Below are the code and all the weights of a small trained network. Each question names an input and a class and asks about switching units off, where a switched-off unit gives its printed mean instead of its output.

import numpy as np


def w(rows, s, z=0):
    codes = np.array(rows[::2]) - 128.0
    scale = np.full(codes.shape[1], s)
    scale[-1] = z or s
    return codes * scale


def norm(h):
    return h / np.sqrt((h * h).mean(-1, keepdims=True) + 1e-5)


def f(y):
    return y / 2 * (1 + np.tanh(0.7978845608 * (y + 0.044715 * y**3)))


def log_softmax(a):
    a = a - a.max(-1, keepdims=True)
    return a - np.log(np.exp(a).sum(-1, keepdims=True))


def net(x, mask):
    res = np.array(x, float).reshape(1, 7) / 4 @ E
    u = 0
    for l in range(4):
        y = f(norm(res) @ A[l][:, :-1].T + A[l][:, -1])
        res = res + np.where(mask[u : u + 4], y, B[l][:, -1]) @ B[l][:, :-1]
        u += 4
    return log_softmax(norm(res)[-1] @ U[:, :-1].T + U[:, -1])


A, B = {}, {}
E = w([
[126,130,117,124,120,125,121],'x0',
[131,125,124,127,125,127,125],'x1',
[126,131,120,129,121,121,124],'x2',
[47,214,212,1,2,189,217],'x3',
[209,174,69,32,172,122,144],'x4',
[117,127,90,112,94,124,96],'x5',
[79,177,57,161,161,235,189],'x6',
],0.0096)
A[0] = w([
[196,211,51,84,151,78,202,59],'L0N1',
[85,145,128,203,100,131,125,212],'L0N2',
[101,56,2,163,167,228,204,13],'L0N3',
[145,62,147,83,111,48,74,3],'L0N4',
],0.008,0.0026)
B[0] = w([
[183,26,108,193,91,143,202,232],'L0N1',
[149,114,59,135,48,210,245,227],'L0N2',
[198,227,97,253,128,163,85,254],'L0N3',
[156,197,245,180,202,101,134,232],'L0N4',
],0.0078,0.0035)
A[1] = w([
[67,67,79,162,129,79,179,4],'L1N1',
[254,187,68,42,188,135,117,47],'L1N2',
[123,100,74,176,198,102,82,55],'L1N3',
[72,55,158,207,67,164,101,48],'L1N4',
],0.0094,0.005)
B[1] = w([
[158,100,106,166,186,125,121,102],'L1N1',
[135,55,117,158,117,108,192,254],'L1N2',
[79,143,107,107,138,152,131,241],'L1N3',
[145,5,96,131,137,60,167,208],'L1N4',
],0.019,0.0036)
A[2] = w([
[160,112,221,98,159,4,60,1],'L2N1',
[104,158,106,193,226,93,40,163],'L2N2',
[108,35,104,186,146,129,101,89],'L2N3',
[154,83,50,135,219,133,89,83],'L2N4',
],0.012,0.0041)
B[2] = w([
[233,185,73,190,78,249,86,245],'L2N1',
[73,167,141,73,129,142,119,239],'L2N2',
[140,84,165,109,139,100,144,254],'L2N3',
[74,140,183,75,112,82,114,238],'L2N4',
],0.016,0.0069)
A[3] = w([
[75,84,91,216,116,100,134,18],'L3N1',
[68,171,215,2,104,110,112,96],'L3N2',
[74,149,136,134,220,33,40,89],'L3N3',
[60,213,40,237,165,195,146,3],'L3N4',
],0.0094,0.0059)
B[3] = w([
[190,62,105,163,127,165,152,133],'L3N1',
[78,162,114,111,167,114,120,254],'L3N2',
[90,183,183,73,102,152,157,176],'L3N3',
[252,171,180,185,75,188,65,203],'L3N4',
],0.017,0.006)
U = w([
[251,220,125,200,59,247,40,11],'0',
[21,197,154,36,152,128,103,178],'1',
[174,27,57,172,150,60,206,255],'2',
],0.015,0.0029)

Each question gives the input, the list of numbers given to net, and the class t.
The units are the neurons (one row each of A and B). Each row of codes is followed by its name. A weight is (code - 128) times the scale printed after its matrix; where a second scale follows, it is the last column's (A, B and U).
mask holds one flag per neuron, layer by layer. A switched-off neuron (its flag False) gives its mean, the last column of its row in B, instead of its output. The means were averaged over made-up inputs and are rounded, as every weight is.
A unit's drop is (log p(t) with every unit on - log p(t) with that unit switched off) / (log p(t) with every unit on - log p(t) with every unit switched off).
most important unit: the unit with the biggest drop
top k neurons: the k neurons with the biggest drops, biggest first
drop when u is switched off: that unit's drop, to one decimal
input [2,3,-6,7,6,-3,8], class 0: most important unit => L2N4
input [2,3,-2,-6,-1,2,-4], class 1: top 2 neurons => [L1N3 L2N2]
input [8,-4,1,-5,3,0,4], class 1: top 4 neurons => [L2N4 L2N1 L2N2 L0N2]
input [-8,-5,-4,2,3,4,-1], class 2: top 3 neurons => [L2N4 L2N2 L2N1]
input [-6,7,-3,-2,3,-3,-1], class 2: top 2 neurons => [L1N2 L2N2]
input [6,5,2,-7,8,1,2], class 2: top 2 neurons => [L1N2 L0N1]
input [3,-8,3,-8,-2,-7,-8], class 0: top 2 neurons => [L2N1 L0N4]
input [-2,-5,-8,-7,6,-8,-5], class 1: top 2 neurons => [L2N4 L1N3]
input [-6,-1,1,-7,7,-8,3], class 1: top 3 neurons => [L2N4 L0N2 L2N1]
input [-2,8,3,7,6,0,-7], class 0: top 3 neurons => [L0N2 L1N3 L2N4]
input [7,-5,7,-5,-8,8,0], class 2: drop when L1N4 is switched off => 2.5
input [-6,-5,1,-7,-3,1,1], class 1: drop when L0N4 is switched off => 0.0
input [-7,8,-8,-8,-4,-3,-8], class 0: drop when L2N1 is switched off => 6.4
input [-4,5,0,3,7,8,-5], class 2: most important unit => L1N2
